Below are the code and all the weights of a small trained network. Each question names an input and a class and asks about switching units off, where a switched-off unit gives its printed mean instead of its output.

import numpy as np


def w(rows, s, z=0):
    codes = np.array(rows[::2]) - 128.0
    scale = np.full(codes.shape[1], s)
    scale[-1] = z or s
    return codes * scale


def f(y):
    return np.maximum(y, 0)


def log_softmax(a):
    a = a - a.max(-1, keepdims=True)
    return a - np.log(np.exp(a).sum(-1, keepdims=True))


def net(x, mask):
    res = np.array(x, float).reshape(1, 3) / 4 @ E
    y = f(res @ A[0][:, :-1].T + A[0][:, -1])
    res = res + np.where(mask, y, B[0][:, -1]) @ B[0][:, :-1]
    return log_softmax(res[-1] @ U[:, :-1].T + U[:, -1])


A, B = {}, {}
E = w([
[1,135,140,98,179,47,198,186],'x0',
[171,135,164,199,239,17,119,71],'x1',
[31,89,33,90,146,61,46,52],'x2',
],0.0086)
A[0] = w([
[9,46,44,35,133,97,11,25,119],'N0',
[177,154,203,114,154,161,170,235,132],'N1',
[204,162,142,165,223,8,99,103,141],'N2',
[139,106,202,201,176,73,128,66,73],'N3',
[182,185,228,109,140,169,208,179,86],'N4',
[57,212,128,151,129,71,222,155,88],'N5',
[97,105,82,48,40,186,120,172,141],'N6',
[100,170,144,200,173,147,107,115,254],'N7',
[60,117,77,121,70,200,139,209,90],'N8',
[214,67,104,162,91,188,101,112,109],'N9',
[105,116,155,73,167,77,250,194,157],'N10',
[150,161,38,169,114,170,88,147,151],'N11',
[226,118,175,139,81,150,73,7,100],'N12',
[137,111,177,168,116,217,64,53,90],'N13',
[95,165,77,78,61,199,88,205,68],'N14',
[158,172,147,142,150,164,174,176,105],'N15',
[10,116,148,136,163,94,130,254,82],'N16',
],0.0086,0.0091)
B[0] = w([
[168,168,67,174,176,159,117,63,252],'N0',
[125,180,64,172,168,143,77,68,201],'N1',
[152,142,186,34,175,152,232,170,232],'N2',
[164,124,93,58,179,119,172,126,181],'N3',
[180,135,92,168,215,126,103,82,197],'N4',
[119,21,73,136,112,98,119,171,178],'N5',
[165,176,167,124,133,157,166,177,200],'N6',
[106,123,207,98,53,254,126,130,216],'N7',
[157,130,161,76,145,134,151,187,176],'N8',
[107,86,122,110,68,83,75,137,186],'N9',
[88,91,108,148,78,121,73,127,205],'N10',
[80,123,162,112,132,103,135,135,168],'N11',
[59,89,124,118,93,46,97,159,196],'N12',
[102,62,108,103,129,80,44,135,167],'N13',
[217,149,167,58,143,94,184,188,176],'N14',
[159,153,107,184,174,130,129,97,167],'N15',
[91,68,118,160,127,83,111,143,186],'N16',
],0.01,0.014)
U = w([
[152,139,170,96,147,133,188,177,85],'0',
[163,163,85,196,167,137,86,51,89],'1',
[73,52,125,155,96,54,91,156,94],'2',
[67,139,197,158,60,253,146,98,254],'3',
],0.014,0.008)

Each question gives the input, the list of numbers given to net, and the class t.
The units are the neurons (one row each of A and B). Each row of codes is followed by its name. A weight is (code - 128) times the scale printed after its matrix; where a second scale follows, it is the last column's (A, B and U).
mask holds one flag per neuron, in row order. A switched-off neuron (its flag False) gives its mean, the last column of its row in B, instead of its output. The means were averaged over made-up inputs and are rounded, as every weight is.
A unit's drop is (log p(t) with every unit on - log p(t) with that unit switched off) / (log p(t) with every unit on - log p(t) with every unit switched off).
The circuit of an input: a set's keep is (log p(t) with only the set's units on - log p(t) with every unit switched off) / (log p(t) with every unit on - log p(t) with every unit switched off). Starting from the 12 units with the biggest drops (on a tie, the unit counted first), units are removed one at a time, each time the one whose removal leaves the highest keep (on an exact tie, the one counted first), for as long as the keep stays at least 0.8.
circuit, biggest first: the units of the circuit, biggest drop first
unit that matters most: the unit with the biggest drop
k most important neurons: the k neurons with the biggest drops, biggest first
drop when u is switched off: that unit's drop, to one decimal
input [3,-1,0], class 3: unit that matters most : N12
input [4,7,8], class 1: 2 most important neurons : (N0, N14)
input [-4,-2,3], class 2: circuit, biggest first : (N2, N1)
input [0,0,-3], class 3: 2 most important neurons : (N0, N3)
input [-3,3,0], class 3: circuit, biggest first : (N7, N4)
input [-7,-6,2], class 2: 4 most important neurons : (N2, N9, N13, N12)
input [2,-2,-3], class 3: 4 most important neurons : (N0, N3, N13, N2)
input [-5,-5,5], class 0: 2 most important neurons : (N14, N6)
input [1,1,2], class 3: 2 most important neurons : (N4, N1)
input [-3,-4,-5], class 1: 2 most important neurons : (N2, N1)
input [-5,-5,3], class 0: 3 most important neurons : (N6, N14, N10)
input [2,5,4], class 0: 2 most important neurons : (N2, N1)
input [-5,0,-7], class 1: 2 most important neurons : (N4, N1)
input [-3,-2,3], class 3: circuit, biggest first : (N4)
input [4,-5,7], class 1: 2 most important neurons : (N0, N2)
input [-6,-5,-3], class 2: 2 most important neurons : (N2, N9)
input [-6,2,-4], class 2: 2 most important neurons : (N12, N0)
input [-8,-8,1], class 0: drop when N8 is switched off : 0.3
input [6,8,2], class 0: drop when N2 is switched off : 3.7
input [3,-1,-3], class 3: unit that matters most : N0
input [-7,7,4], class 0: drop when N9 is switched off : 0.0
